Below is a small trained network, with its code and all its weights. Each question gives an input and a class and asks what happens when units are switched off, that is, made to give their printed mean instead of their output.

import numpy as np


def w(rows, s, z=0):
    codes = np.array(rows[::2]) - 128.0
    scale = np.full(codes.shape[1], s)
    scale[-1] = z or s
    return codes * scale


def norm(h):
    return h / np.sqrt((h * h).mean(-1, keepdims=True) + 1e-5)


def f(y):
    return np.maximum(y, 0)


def log_softmax(a):
    a = a - a.max(-1, keepdims=True)
    return a - np.log(np.exp(a).sum(-1, keepdims=True))


def net(x, mask):
    res = np.array(x, float).reshape(1, 3) / 4 @ E
    u = 0
    for l in range(2):
        y = f(norm(res) @ A[l][:, :-1].T + A[l][:, -1])
        res = res + np.where(mask[u : u + 15], y, B[l][:, -1]) @ B[l][:, :-1]
        u += 15
    return log_softmax(norm(res)[-1] @ U[:, :-1].T + U[:, -1])


A, B = {}, {}
E = w([
[237,73,121,78,110,108],'x0',
[136,138,171,191,37,73],'x1',
[111,167,90,71,2,181],'x2',
],0.00041)
A[0] = w([
[36,149,92,112,60,176,95],'0.n1',
[54,137,203,183,217,104,160],'0.n2',
[162,102,84,144,154,142,18],'0.n3',
[186,56,168,184,154,84,2],'0.n4',
[137,176,174,207,107,89,49],'0.n5',
[254,17,91,132,154,72,88],'0.n6',
[118,125,138,135,50,116,70],'0.n7',
[18,138,108,148,125,159,89],'0.n8',
[139,165,65,71,137,209,60],'0.n9',
[91,125,103,82,220,177,48],'0.n10',
[124,74,173,117,157,93,121],'0.n11',
[225,118,124,64,77,147,64],'0.n12',
[187,64,120,115,113,70,17],'0.n13',
[188,100,86,78,172,186,84],'0.n14',
[95,147,53,118,69,150,107],'0.n15',
],0.0014,0.00083)
B[0] = w([
[144,162,182,144,174,139,193],'0.n1',
[139,72,56,133,69,153,234],'0.n2',
[132,152,148,97,155,130,135],'0.n3',
[71,193,172,158,98,173,174],'0.n4',
[67,95,149,119,84,144,163],'0.n5',
[95,213,187,122,148,149,248],'0.n6',
[190,137,144,154,136,129,165],'0.n7',
[190,133,160,126,162,100,181],'0.n8',
[39,111,122,119,148,101,169],'0.n9',
[251,173,123,160,93,135,180],'0.n10',
[111,171,126,121,108,147,172],'0.n11',
[127,59,55,157,108,99,197],'0.n12',
[127,200,122,167,123,165,167],'0.n13',
[63,98,141,110,141,90,189],'0.n14',
[157,148,175,129,165,113,177],'0.n15',
],0.0018,0.0013)
A[1] = w([
[95,124,4,127,181,170,128],'1.n1',
[91,82,73,49,107,116,2],'1.n2',
[106,159,130,67,205,168,112],'1.n3',
[179,87,18,137,147,170,116],'1.n4',
[177,84,80,123,100,92,137],'1.n5',
[113,75,35,66,149,127,43],'1.n6',
[152,154,139,131,128,143,101],'1.n7',
[39,30,112,144,112,76,88],'1.n8',
[137,174,122,90,106,165,169],'1.n9',
[97,149,179,74,99,138,121],'1.n10',
[120,74,159,144,183,84,132],'1.n11',
[23,173,128,128,143,162,88],'1.n12',
[99,104,142,153,59,47,229],'1.n13',
[131,101,39,166,159,167,32],'1.n14',
[122,167,145,66,184,166,122],'1.n15',
],0.0019,0.00062)
B[1] = w([
[145,200,216,161,134,100,230],'1.n1',
[62,97,113,234,161,209,167],'1.n2',
[177,72,51,38,21,88,245],'1.n3',
[104,193,202,171,128,105,213],'1.n4',
[119,92,82,57,137,99,180],'1.n5',
[73,142,163,223,162,185,188],'1.n6',
[86,119,133,129,146,116,164],'1.n7',
[77,85,57,82,152,250,172],'1.n8',
[111,73,132,147,179,105,202],'1.n9',
[143,137,139,182,203,113,192],'1.n10',
[162,148,103,63,2,123,166],'1.n11',
[208,81,116,92,103,87,211],'1.n12',
[124,131,94,75,225,147,241],'1.n13',
[126,193,227,152,142,107,182],'1.n14',
[138,50,38,85,72,111,234],'1.n15',
],0.0017,0.0011)
U = w([
[141,255,250,201,159,101,165],'0',
[203,81,55,10,72,70,192],'1',
[2,53,69,172,165,235,10],'2',
],0.0078,0.0011)

Each question gives the input, the list of numbers given to net, and the class t.
The units are the neurons (one row each of A and B). Each row of codes is followed by its name. A weight is (code - 128) times the scale printed after its matrix; where a second scale follows, it is the last column's (A, B and U).
mask holds one flag per neuron, layer by layer. A switched-off neuron (its flag False) gives its mean, the last column of its row in B, instead of its output. The means were averaged over made-up inputs and are rounded, as every weight is.
A unit's drop is (log p(t) with every unit on - log p(t) with that unit switched off) / (log p(t) with every unit on - log p(t) with every unit switched off).
most important unit: the unit with the biggest drop
top k neurons: the k neurons with the biggest drops, biggest first
top k neurons in layer l: the k neurons of layer l with the biggest drops, biggest first
drop when u is switched off: that unit's drop, to one decimal
input [0,-8,-2], class 0: top 3 neurons => 1.n1, 0.n10, 0.n6
input [-7,-5,-1], class 0: most important unit => 0.n2
input [0,-8,-5], class 0: top 2 neurons in layer 1 => 1.n1, 1.n4
input [3,0,-6], class 1: top 2 neurons => 0.n10, 1.n1
input [-1,5,0], class 2: top 2 neurons => 0.n6, 0.n5
input [2,-6,7], class 2: top 2 neurons in layer 0 => 0.n6, 0.n12
input [5,8,0], class 0: top 2 neurons in layer 1 => 1.n3, 1.n15
input [-3,-5,0], class 0: top 3 neurons in layer 0 => 0.n6, 0.n10, 0.n2
input [8,6,-1], class 0: top 4 neurons => 0.n6, 1.n3, 0.n2, 0.n4
input [-2,-6,-1], class 0: top 2 neurons => 0.n10, 0.n6
input [-6,-7,2], class 1: drop when 0.n3 is switched off => 0.0
input [8,3,-4], class 0: drop when 0.n6 is switched off => 0.1
input [-8,8,-2], class 2: drop when 1.n8 is switched off => 0.1
input [8,-3,3], class 2: most important unit => 0.n12
input [2,-6,-8], class 1: drop when 1.n3 is switched off => 0.1
